Each row has a name. After each piece below comes the name of the row it's from, unless a question asks for something else. Each question is about the rows just above it.

[157 113 104 133 160 166 138 140 129 103 142 127 115 120 104 129 101 105
 126 134 124 126 170  85 151 122 145  77 157  97 103 119  88 118 128  96
 104 129 153  86 104  91] : q432
[145 151  98 103  99 100  94 103 110 129 117 152  98  94 152 166 124 130
  96  89 111 171  98 103 183  89 172 103 103  94 112 103 110 195 159 158
 108 108  84 132  91 166] : q683
[151 103 122 149 142 119 127 170 160  85 115  93 124 140 101  91 145 105
 134 129 157  77 138 126  86 166 126 104 129 128 153 120  96 113 129  88
  97 103 119 158 126 133] : q28
How many times does q683 hold [84]?	1
[129 127 126 103  93  88  96 129 138 149 126  85  77 122  86 145 151 104
 140 134 142 113 153 115 103 160  91 157 170 166 119 128 120 105 126 129
 101 133 119  97 124 158] is which row reordered?	q28
Times [104] occurs in q432:	4
Times [103] occurs in q683:	6

[123 119 145 137 132 137 136 125 154 121 150 115 132 121 141 117 114 135
 124 201 121 117 123 123 134 146 116 144 125 122 149 113 121 135 105 130
 125 120 128 133 117 128 122 122 131 129 131 152 133] -> q162
[134 138 123 122 138 138 121 134 122 127 131 130 123 133 128 131 125 114
 124 131 121 131 122 129 135 118 134 134 122 136 123 124 136 125 138 154
 132 138 125 138 130 128 138 127 131 137 133 109 119] -> q161
[134 122 131 138 124 119 121 131 154 137 128 138 121 134 134 131 118 127
 127 135 138 124 133 132 131 123 131 132 125 138 125 136 140 138 136 123
 138 128 125 133 109 122 129 138 130 130 123 114 134] -> q776
Times [134] occurs in q776:	4
How many times does q162 hold [154]?	1
Which row holds these entries in another order? [131 138 124 119 121 131 154 137 128 138 121 134 134 131 118 127 127 135
 138 124 133 132 131 123 131 132 125 138 125 136 140 138 136 123 138 128
 125 133 109 122 129 138 130 130 123 114 134 134 122]	q776
Times [122] occurs in q161:	4
[105 113 114 115 116 117 117 117 119 120 121 121 121 121 122 122 122 123
 123 123 124 125 125 125 128 128 129 130 131 131 132 132 133 133 134 135
 135 136 137 137 141 144 145 146 149 150 152 154 201] is which row reordered?	q162
Put [133 152 131 129 131 122 122 128 117 133 128 120 125 130 105 135 121 113
 149 122 125 144 116 146 134 123 123 117 121 201 124 135 114 117 141 121
 132 115 150 121 154 125 136 137 132 137 145 119 123] back in order: which row is it?	q162

[122 127 130 142 118 125 139  75 135 123 124 137 183 122]  q674
[123 136 136 118 122 126 127 130 142 125  75 127 127 127]  q554
[131 117 125 136 133 131 125 103 119 129 128 127 158 134]  q998
Put [127 127 127  75 125 142 130 127 126 122 118 136 136 123] back in order: which row is it?	q554
Put [122 183 137 124 123 135  75 139 125 118 142 130 127 122] back in order: which row is it?	q674
[135 123 124 137 183 122 122 127 130 142 118 125 139  75] is which row reordered?	q674
How many times does q554 hold [128]?	0
Put [135 127 122 130 142 139 123  75 137 125 122 118 124 183] back in order: which row is it?	q674
Which row holds these entries in another order? [131 117 134 129 119 158 125 136 125 128 127 131 103 133]	q998

[100 127 137  66 135 139 143 158] -> q595
[ 97 159 121 163 121 118 176 111] -> q215
[130 169 101 111  93  94 132 126] -> q748
[127 137 139 158 100  66 143 135] -> q738
[135 139 100 158 137 127  66 144] -> q457
[126 160 110  89  89 102 124 131] -> q997
[ 87 148 135 163 122 137 173 104] -> q976
[151 126 134 130 120 163 102  74] -> q459
[124 122 116 101 171 147 151 164] -> q374
[134  73 130 151 163 120 126 102] -> q667
Put [ 97 111 118 121 121 159 163 176] back in order: which row is it?	q215
Which row holds these entries in another order? [ 74 163 151 130 102 120 126 134]	q459
[ 66 100 127 135 137 139 144 158] is which row reordered?	q457
[135 139 100 144 158  66 137 127] is which row reordered?	q457

[132 116 108  90] = q549
[129  81 129 129] = q682
[171 130 141  94] = q671
[103  60 129 138] = q120
[154  58  92 132] = q676
How many times does q682 hold [129]?	3
Which row holds these entries in another order? [138 129  60 103]	q120

